Below are the code and all the weights of a small trained network. Each question names an input and a class and asks about switching units off, where a switched-off unit gives its printed mean instead of its output.

import numpy as np


def w(rows, s, z=0):
    codes = np.array(rows[::2]) - 128.0
    scale = np.full(codes.shape[1], s)
    scale[-1] = z or s
    return codes * scale


def norm(h):
    return h / np.sqrt((h * h).mean(-1, keepdims=True) + 1e-5)


def f(y):
    return y / 2 * (1 + np.tanh(0.7978845608 * (y + 0.044715 * y**3)))


def log_softmax(a):
    a = a - a.max(-1, keepdims=True)
    return a - np.log(np.exp(a).sum(-1, keepdims=True))


def net(x, mask):
    res = np.array(x, float).reshape(1, 2) / 4 @ E
    u = 0
    for l in range(2):
        y = f(norm(res) @ A[l][:, :-1].T + A[l][:, -1])
        res = res + np.where(mask[u : u + 12], y, B[l][:, -1]) @ B[l][:, :-1]
        u += 12
    return log_softmax(norm(res)[-1] @ U[:, :-1].T + U[:, -1])


A, B = {}, {}
E = w([
[255,157,164,71,117,82,164,176,92,105,92],'x0',
[222,90,50,132,160,146,122,44,143,103,105],'x1',
],0.011)
A[0] = w([
[148,165,204,120,128,138,84,27,170,125,63,84],'0.n0',
[98,94,182,190,237,176,207,131,74,99,97,55],'0.n1',
[49,7,103,152,93,122,77,141,130,145,180,118],'0.n2',
[167,253,112,115,184,115,115,158,124,136,97,104],'0.n3',
[140,139,124,93,133,155,156,148,152,153,181,1],'0.n4',
[109,124,7,101,197,134,133,100,127,97,119,129],'0.n5',
[201,157,138,103,87,119,234,166,128,82,107,139],'0.n6',
[97,122,115,201,212,36,208,118,155,95,19,102],'0.n7',
[96,169,132,135,169,194,93,90,123,179,60,103],'0.n8',
[49,67,210,65,138,176,134,187,75,225,147,140],'0.n9',
[161,79,238,78,166,145,45,143,189,170,68,74],'0.n10',
[123,100,140,117,72,215,117,162,166,70,71,120],'0.n11',
],0.0047,0.0066)
B[0] = w([
[92,105,112,137,93,149,187,159,114,136,64,116],'0.n0',
[224,90,173,147,74,133,2,165,157,159,85,100],'0.n1',
[136,186,173,164,234,169,172,138,64,72,100,222],'0.n2',
[94,121,167,130,198,206,74,80,125,196,121,138],'0.n3',
[145,130,56,137,98,181,33,226,33,150,32,94],'0.n4',
[162,193,170,140,71,49,138,160,228,132,137,204],'0.n5',
[111,181,147,237,155,157,173,55,151,105,194,209],'0.n6',
[85,78,140,81,111,118,143,110,87,138,125,117],'0.n7',
[135,132,122,155,141,120,179,113,39,135,177,139],'0.n8',
[205,116,38,92,89,73,189,57,226,138,85,254],'0.n9',
[48,100,50,141,210,133,104,179,69,62,127,108],'0.n10',
[142,136,131,141,137,129,108,174,153,90,164,123],'0.n11',
],0.0059,0.0048)
A[1] = w([
[75,124,160,123,117,96,127,152,122,138,137,153],'1.n0',
[110,106,117,172,145,167,81,136,111,143,116,135],'1.n1',
[160,51,60,112,140,141,89,130,116,82,81,68],'1.n2',
[165,147,168,93,130,118,135,155,6,117,113,62],'1.n3',
[89,124,166,90,76,133,162,207,112,166,128,26],'1.n4',
[153,105,111,91,94,112,126,135,125,148,79,145],'1.n5',
[162,147,158,107,110,127,130,173,58,110,136,102],'1.n6',
[185,155,162,100,119,125,120,161,124,119,114,141],'1.n7',
[149,157,128,122,144,119,157,110,146,100,125,138],'1.n8',
[123,175,145,133,129,123,169,127,149,112,151,139],'1.n9',
[49,104,115,151,115,155,66,132,122,149,148,106],'1.n10',
[78,164,138,90,59,109,105,214,116,164,109,2],'1.n11',
],0.014,0.0031)
B[1] = w([
[222,42,54,87,121,125,121,59,154,111,189,186],'1.n0',
[144,166,175,121,131,119,171,187,89,66,96,150],'1.n1',
[147,29,81,66,2,101,121,154,156,199,204,163],'1.n2',
[42,216,174,233,230,183,128,186,111,109,59,169],'1.n3',
[212,91,63,120,38,117,137,29,100,152,139,190],'1.n4',
[59,184,157,117,119,170,85,41,79,111,120,141],'1.n5',
[80,161,110,207,236,177,163,138,149,112,72,162],'1.n6',
[36,112,97,223,169,157,88,159,173,120,128,186],'1.n7',
[60,128,138,99,105,119,136,179,80,146,140,235],'1.n8',
[166,115,166,62,108,137,89,101,131,105,78,255],'1.n9',
[132,225,164,246,228,167,135,238,94,113,29,188],'1.n10',
[184,23,49,70,15,84,103,101,165,151,253,183],'1.n11',
],0.0081,0.01)
U = w([
[99,181,133,252,209,197,141,160,151,90,69,206],'0',
[200,65,19,111,52,132,133,80,168,144,194,231],'1',
[92,169,247,17,104,117,111,108,83,96,85,121],'2',
[142,129,158,128,146,117,105,167,113,189,163,15],'3',
[124,106,141,125,159,83,114,194,88,181,166,3],'4',
[125,122,130,126,146,113,102,174,75,166,163,8],'5',
],0.015,0.0037)

Each question gives the input, the list of numbers given to net, and the class t.
The units are the neurons (one row each of A and B). Each row of codes is followed by its name. A weight is (code - 128) times the scale printed after its matrix; where a second scale follows, it is the last column's (A, B and U).
mask holds one flag per neuron, layer by layer. A switched-off neuron (its flag False) gives its mean, the last column of its row in B, instead of its output. The means were averaged over made-up inputs and are rounded, as every weight is.
A unit's drop is (log p(t) with every unit on - log p(t) with that unit switched off) / (log p(t) with every unit on - log p(t) with every unit switched off).
unit that matters most: the unit with the biggest drop
k most important neurons: the k neurons with the biggest drops, biggest first
top k neurons in layer l: the k neurons of layer l with the biggest drops, biggest first
drop of u: that unit's drop, to one decimal
input [-6,-7], class 1: 3 most important neurons : [0.n6 1.n0 1.n11]
input [3,3], class 2: top 2 neurons in layer 1 : [1.n11 1.n10]
input [0,2], class 2: unit that matters most : 0.n5
input [3,-1], class 2: top 2 neurons in layer 1 : [1.n9 1.n10]
input [-6,6], class 0: 2 most important neurons : [0.n9 1.n11]
input [-3,-4], class 1: 2 most important neurons : [0.n6 1.n0]
input [6,-7], class 1: 2 most important neurons : [1.n11 0.n2]
input [-3,1], class 2: 2 most important neurons : [0.n2 0.n5]
input [3,1], class 2: 3 most important neurons : [0.n6 0.n2 1.n10]
input [-5,-6], class 1: 2 most important neurons : [0.n6 1.n0]
input [-8,8], class 0: 4 most important neurons : [0.n9 1.n10 1.n11 1.n0]
input [-3,-3], class 2: top 2 neurons in layer 1 : [1.n11 1.n4]
input [1,3], class 2: top 2 neurons in layer 0 : [0.n5 0.n9]
input [2,-4], class 1: unit that matters most : 0.n2
input [8,-6], class 0: drop of 1.n3 : 0.2
input [7,6], class 0: drop of 0.n9 : 1.1
input [-3,-1], class 2: drop of 0.n2 : 1.2
